Below is a small trained network, with its code and all its weights. Each question gives an input and a class and asks what happens when units are switched off, that is, made to give their printed mean instead of their output.

import numpy as np


def w(rows, s, z=0):
    codes = np.array(rows[::2]) - 128.0
    scale = np.full(codes.shape[1], s)
    scale[-1] = z or s
    return codes * scale


def f(y):
    return np.maximum(y, 0)


def log_softmax(a):
    a = a - a.max(-1, keepdims=True)
    return a - np.log(np.exp(a).sum(-1, keepdims=True))


def net(x, mask):
    res = np.array(x, float).reshape(1, 4) / 4 @ E
    y = f(res @ A[0][:, :-1].T + A[0][:, -1])
    res = res + np.where(mask, y, B[0][:, -1]) @ B[0][:, :-1]
    return log_softmax(res[-1] @ U[:, :-1].T + U[:, -1])


A, B = {}, {}
E = w([
[152,68,76,93,159,186,117],'x0',
[204,112,29,164,240,116,153],'x1',
[84,174,184,236,174,167,203],'x2',
[75,152,100,131,154,79,1],'x3',
],0.0094)
A[0] = w([
[113,86,171,78,72,140,101,171],'n0',
[177,97,54,83,143,116,77,236],'n1',
[41,152,178,96,85,120,81,179],'n2',
[148,72,85,132,166,166,169,157],'n3',
[122,132,67,94,158,90,3,168],'n4',
[99,135,145,105,74,112,45,252],'n5',
[197,59,99,74,135,157,177,215],'n6',
],0.0079,0.0039)
B[0] = w([
[115,116,177,48,39,192,87,216],'n0',
[145,77,58,122,177,45,122,252],'n1',
[55,143,191,84,117,134,125,246],'n2',
[176,120,52,163,182,163,148,215],'n3',
[104,129,91,141,145,34,24,254],'n4',
[91,85,159,2,109,72,46,251],'n5',
[225,37,69,106,110,163,161,247],'n6',
],0.0077,0.0081)
U = w([
[168,104,155,126,79,199,182,136],'0',
[101,213,198,255,148,125,229,253],'1',
[86,124,97,202,178,152,71,118],'2',
[120,104,86,109,152,32,71,94],'3',
[162,79,131,65,75,129,99,66],'4',
[195,77,69,143,179,166,203,132],'5',
[30,143,214,82,104,135,106,117],'6',
[154,178,94,103,113,105,129,62],'7',
],0.0083,0.0056)

Each question gives the input, the list of numbers given to net, and the class t.
The units are the neurons (one row each of A and B). Each row of codes is followed by its name. A weight is (code - 128) times the scale printed after its matrix; where a second scale follows, it is the last column's (A, B and U).
mask holds one flag per neuron, in row order. A switched-off neuron (its flag False) gives its mean, the last column of its row in B, instead of its output. The means were averaged over made-up inputs and are rounded, as every weight is.
A unit's drop is (log p(t) with every unit on - log p(t) with that unit switched off) / (log p(t) with every unit on - log p(t) with every unit switched off).
The circuit of an input: a set's keep is (log p(t) with only the set's units on - log p(t) with every unit switched off) / (log p(t) with every unit on - log p(t) with every unit switched off). Starting from all 7 units, units are removed one at a time, each time the one whose removal leaves the highest keep (on an exact tie, the one counted first), for as long as the keep stays at least 0.8.
circuit, biggest first: the units of the circuit, biggest drop first
unit that matters most: the unit with the biggest drop
k most important neurons: the k neurons with the biggest drops, biggest first
drop of u: that unit's drop, to one decimal
input [0,-1,-6,-7], class 0: unit that matters most -> n4
input [0,1,1,0], class 5: circuit, biggest first -> [n4, n5]
input [0,-8,-7,-3], class 6: circuit, biggest first -> [n2, n3]
input [-8,-3,-8,0], class 6: circuit, biggest first -> [n2, n6]
input [1,-8,-7,8], class 6: 2 most important neurons -> [n2, n0]
input [2,6,8,2], class 1: circuit, biggest first -> [n6, n5]
input [-7,4,0,-2], class 1: circuit, biggest first -> [n5, n6, n1]
input [0,-3,8,2], class 1: circuit, biggest first -> [n5, n4]
input [2,-1,-1,-5], class 5: circuit, biggest first -> [n5, n2]
input [2,-5,-4,4], class 6: 3 most important neurons -> [n2, n0, n6]
input [3,0,6,0], class 1: 2 most important neurons -> [n6, n5]
input [4,-6,-5,5], class 6: drop of n2 -> 0.8
input [1,-5,-3,-3], class 6: drop of n3 -> 0.2
input [-4,7,4,1], class 1: drop of n0 -> 0.0
input [2,-7,7,-7], class 1: circuit, biggest first -> [n5]
